Below is a small trained network, with its code and all its weights. Each question gives an input and a class and asks what happens when units are switched off, that is, made to give their printed mean instead of their output.

import numpy as np


def w(rows, s, z=0):
    codes = np.array(rows[::2]) - 128.0
    scale = np.full(codes.shape[1], s)
    scale[-1] = z or s
    return codes * scale


def f(y):
    return np.maximum(y, 0)


def log_softmax(a):
    a = a - a.max(-1, keepdims=True)
    return a - np.log(np.exp(a).sum(-1, keepdims=True))


def net(x, mask):
    res = np.array(x, float).reshape(1, 3) / 4 @ E
    y = f(res @ A[0][:, :-1].T + A[0][:, -1])
    res = res + np.where(mask, y, B[0][:, -1]) @ B[0][:, :-1]
    return log_softmax(res[-1] @ U[:, :-1].T + U[:, -1])


A, B = {}, {}
E = w([
[216,177,65,152,85,111,59],'x0',
[46,220,144,93,164,205,95],'x1',
[250,164,212,150,106,176,151],'x2',
],0.013)
A[0] = w([
[117,60,168,43,125,183,227,83],'neuron 1',
[69,76,161,123,224,151,245,109],'neuron 2',
[75,97,14,76,155,102,133,170],'neuron 3',
[159,155,181,129,46,181,146,247],'neuron 4',
[102,225,128,87,157,139,108,66],'neuron 5',
[158,102,131,95,121,20,168,24],'neuron 6',
[167,161,61,145,144,128,95,86],'neuron 7',
[79,172,165,83,135,187,112,56],'neuron 8',
[80,77,133,124,152,142,186,91],'neuron 9',
[145,67,105,130,123,53,151,28],'neuron 10',
[150,107,122,99,93,40,248,84],'neuron 11',
[187,160,190,194,150,169,168,218],'neuron 12',
[77,127,67,144,89,94,77,196],'neuron 13',
[177,190,30,92,108,108,98,193],'neuron 14',
[68,102,61,121,154,73,112,176],'neuron 15',
[105,170,117,53,136,185,101,108],'neuron 16',
],0.011,0.0014)
B[0] = w([
[167,230,50,15,98,190,72,220],'neuron 1',
[142,126,100,49,80,172,46,254],'neuron 2',
[253,177,148,140,232,64,193,238],'neuron 3',
[255,156,145,118,172,126,198,229],'neuron 4',
[21,42,86,184,85,101,203,226],'neuron 5',
[58,93,106,154,85,89,179,193],'neuron 6',
[115,137,20,48,82,247,28,194],'neuron 7',
[50,48,74,210,142,111,128,230],'neuron 8',
[150,171,117,83,128,206,112,198],'neuron 9',
[119,20,112,136,95,98,165,198],'neuron 10',
[97,93,46,220,56,119,164,207],'neuron 11',
[151,195,187,154,159,129,246,247],'neuron 12',
[209,128,254,80,188,117,73,207],'neuron 13',
[120,104,116,3,124,182,83,228],'neuron 14',
[174,207,207,123,230,210,221,224],'neuron 15',
[45,69,117,241,69,51,189,219],'neuron 16',
],0.0065,0.013)
U = w([
[210,175,229,159,244,116,186,255],'0',
[170,139,29,80,112,216,1,112],'1',
[91,23,39,235,130,66,165,12],'2',
],0.0098,0.00085)

Each question gives the input, the list of numbers given to net, and the class t.
The units are the neurons (one row each of A and B). Each row of codes is followed by its name. A weight is (code - 128) times the scale printed after its matrix; where a second scale follows, it is the last column's (A, B and U).
mask holds one flag per neuron, in row order. A switched-off neuron (its flag False) gives its mean, the last column of its row in B, instead of its output. The means were averaged over made-up inputs and are rounded, as every weight is.
A unit's drop is (log p(t) with every unit on - log p(t) with that unit switched off) / (log p(t) with every unit on - log p(t) with every unit switched off).
The circuit of an input: a set's keep is (log p(t) with only the set's units on - log p(t) with every unit switched off) / (log p(t) with every unit on - log p(t) with every unit switched off). Starting from the 12 units with the biggest drops (on a tie, the unit counted first), units are removed one at a time, each time the one whose removal leaves the highest keep (on an exact tie, the one counted first), for as long as the keep stays at least 0.8.
units of the circuit, in order: the units of the circuit, biggest drop first
top k neurons: the k neurons with the biggest drops, biggest first
drop when u is switched off: that unit's drop, to one decimal
input [-3,-8,7], class 2: units of the circuit, in order : neuron 11
input [-5,-1,-7], class 0: top 2 neurons : neuron 3; neuron 15
input [-4,4,-1], class 1: top 2 neurons : neuron 2; neuron 1
input [-6,1,5], class 1: top 3 neurons : neuron 1; neuron 2; neuron 3
input [6,-4,5], class 1: top 3 neurons : neuron 7; neuron 3; neuron 15
input [-5,-6,4], class 2: top 2 neurons : neuron 11; neuron 6
input [-8,-7,7], class 1: top 2 neurons : neuron 1; neuron 2
input [-7,2,-7], class 0: top 2 neurons : neuron 3; neuron 15
input [-4,6,-3], class 2: top 3 neurons : neuron 16; neuron 8; neuron 5
input [4,-4,3], class 1: top 3 neurons : neuron 16; neuron 5; neuron 3
input [-8,-8,-6], class 1: top 3 neurons : neuron 2; neuron 1; neuron 9
input [-4,3,-5], class 0: top 3 neurons : neuron 3; neuron 15; neuron 7
input [-2,6,-8], class 0: top 2 neurons : neuron 15; neuron 3
input [-8,-7,2], class 1: units of the circuit, in order : neuron 1
input [-2,-7,-8], class 0: top 3 neurons : neuron 15; neuron 3; neuron 13
input [-6,2,-4], class 1: top 3 neurons : neuron 2; neuron 1; neuron 12
input [2,5,4], class 2: drop when neuron 15 is switched off : 0.3
input [-6,5,1], class 1: drop when neuron 1 is switched off : 0.5
input [6,5,-8], class 0: drop when neuron 3 is switched off : 0.3
input [3,-8,-8], class 0: units of the circuit, in order : neuron 15
input [-4,5,-7], class 0: drop when neuron 11 is switched off : 0.0
